Below is a small trained network, with its code and all its weights. Each question gives an input and a class and asks what happens when units are switched off, that is, made to give their printed mean instead of their output.

import numpy as np


def w(rows, s, z=0):
    codes = np.array(rows[::2]) - 128.0
    scale = np.full(codes.shape[1], s)
    scale[-1] = z or s
    return codes * scale


def f(y):
    return y / 2 * (1 + np.tanh(0.7978845608 * (y + 0.044715 * y**3)))


def log_softmax(a):
    a = a - a.max(-1, keepdims=True)
    return a - np.log(np.exp(a).sum(-1, keepdims=True))


def net(x, mask):
    res = np.array(x, float).reshape(1, 3) / 4 @ E
    y = f(res @ A[0][:, :-1].T + A[0][:, -1])
    res = res + np.where(mask, y, B[0][:, -1]) @ B[0][:, :-1]
    return log_softmax(res[-1] @ U[:, :-1].T + U[:, -1])


A, B = {}, {}
E = w([
[153,107,10,122],'x0',
[87,63,127,228],'x1',
[153,55,172,96],'x2',
],0.011)
A[0] = w([
[64,168,230,142,143],'neuron 1',
[98,204,217,152,237],'neuron 2',
[210,169,94,170,249],'neuron 3',
[107,243,100,214,59],'neuron 4',
[109,140,121,253,109],'neuron 5',
[119,93,116,185,74],'neuron 6',
[22,68,136,163,126],'neuron 7',
[163,96,46,114,154],'neuron 8',
[27,133,128,187,96],'neuron 9',
[177,201,142,84,146],'neuron 10',
[143,61,144,81,255],'neuron 11',
[141,169,147,81,67],'neuron 12',
[137,25,151,169,135],'neuron 13',
],0.011,0.0037)
B[0] = w([
[97,34,88,165,245],'neuron 1',
[111,102,9,166,255],'neuron 2',
[111,109,20,170,191],'neuron 3',
[230,192,213,219,199],'neuron 4',
[170,162,45,35,214],'neuron 5',
[128,107,76,82,164],'neuron 6',
[115,132,57,116,209],'neuron 7',
[60,11,174,197,204],'neuron 8',
[194,53,69,90,193],'neuron 9',
[201,48,18,122,213],'neuron 10',
[159,163,92,254,199],'neuron 11',
[157,56,37,121,167],'neuron 12',
[243,186,76,82,213],'neuron 13',
],0.0068,0.0084)
U = w([
[247,117,93,54,69],'0',
[241,115,155,230,207],'1',
[88,52,128,230,130],'2',
[74,150,118,145,243],'3',
[92,185,244,122,16],'4',
[145,157,246,108,13],'5',
[58,156,168,86,1],'6',
],0.012,0.0048)

Each question gives the input, the list of numbers given to net, and the class t.
The units are the neurons (one row each of A and B). Each row of codes is followed by its name. A weight is (code - 128) times the scale printed after its matrix; where a second scale follows, it is the last column's (A, B and U).
mask holds one flag per neuron, in row order. A switched-off neuron (its flag False) gives its mean, the last column of its row in B, instead of its output. The means were averaged over made-up inputs and are rounded, as every weight is.
A unit's drop is (log p(t) with every unit on - log p(t) with that unit switched off) / (log p(t) with every unit on - log p(t) with every unit switched off).
The circuit of an input: a set's keep is (log p(t) with only the set's units on - log p(t) with every unit switched off) / (log p(t) with every unit on - log p(t) with every unit switched off). Starting from the 12 units with the biggest drops (on a tie, the unit counted first), units are removed one at a time, each time the one whose removal leaves the highest keep (on an exact tie, the one counted first), for as long as the keep stays at least 0.8.
circuit, biggest first: the units of the circuit, biggest drop first
most important unit: the unit with the biggest drop
top k neurons: the k neurons with the biggest drops, biggest first
drop when u is switched off: that unit's drop, to one decimal
input [-1,-1,7], class 1: circuit, biggest first	(neuron 11)
input [-8,-6,6], class 2: circuit, biggest first	(neuron 1; neuron 13)
input [5,7,1], class 0: circuit, biggest first	(neuron 13; neuron 5)
input [-2,-3,-2], class 3: circuit, biggest first	(neuron 13; neuron 9)
input [1,-7,-8], class 1: top 4 neurons	(neuron 4; neuron 5; neuron 13; neuron 9)
input [-8,-5,0], class 2: circuit, biggest first	(neuron 1; neuron 2)
input [-5,-2,-3], class 2: top 4 neurons	(neuron 13; neuron 1; neuron 2; neuron 5)
input [-8,8,-4], class 0: circuit, biggest first	(neuron 5; neuron 9)
input [-5,-4,-4], class 2: circuit, biggest first	(neuron 13; neuron 1)
input [7,-5,3], class 2: circuit, biggest first	(neuron 8; neuron 13)
input [2,2,1], class 3: top 2 neurons	(neuron 4; neuron 10)
input [-4,-3,3], class 2: circuit, biggest first	(neuron 13; neuron 5)
input [6,0,-4], class 2: top 2 neurons	(neuron 8; neuron 13)
input [-3,-1,1], class 3: top 4 neurons	(neuron 8; neuron 4; neuron 9; neuron 10)
input [-2,-2,5], class 1: most important unit	neuron 11
input [3,-6,-7], class 1: circuit, biggest first	(neuron 4; neuron 5)
input [3,-3,-4], class 1: top 2 neurons	(neuron 5; neuron 4)
input [0,3,-3], class 3: top 4 neurons	(neuron 10; neuron 13; neuron 11; neuron 12)
input [1,-3,-3], class 3: top 4 neurons	(neuron 13; neuron 9; neuron 5; neuron 11)
input [-1,5,-5], class 0: most important unit	neuron 5
input [5,1,6], class 1: top 4 neurons	(neuron 13; neuron 1; neuron 11; neuron 2)
input [-2,-7,-8], class 1: top 2 neurons	(neuron 4; neuron 5)
input [-4,-5,-8], class 1: top 2 neurons	(neuron 4; neuron 5)
input [-4,5,0], class 0: top 4 neurons	(neuron 5; neuron 13; neuron 8; neuron 9)
input [-5,7,-4], class 0: top 2 neurons	(neuron 5; neuron 9)
input [-4,-6,-7], class 1: top 4 neurons	(neuron 4; neuron 5; neuron 13; neuron 9)
input [-8,-4,-1], class 2: top neuron	(neuron 1)
input [7,-2,2], class 2: drop when neuron 8 is switched off	0.2
input [6,-1,8], class 1: drop when neuron 11 is switched off	0.2
input [1,7,5], class 0: drop when neuron 13 is switched off	0.1
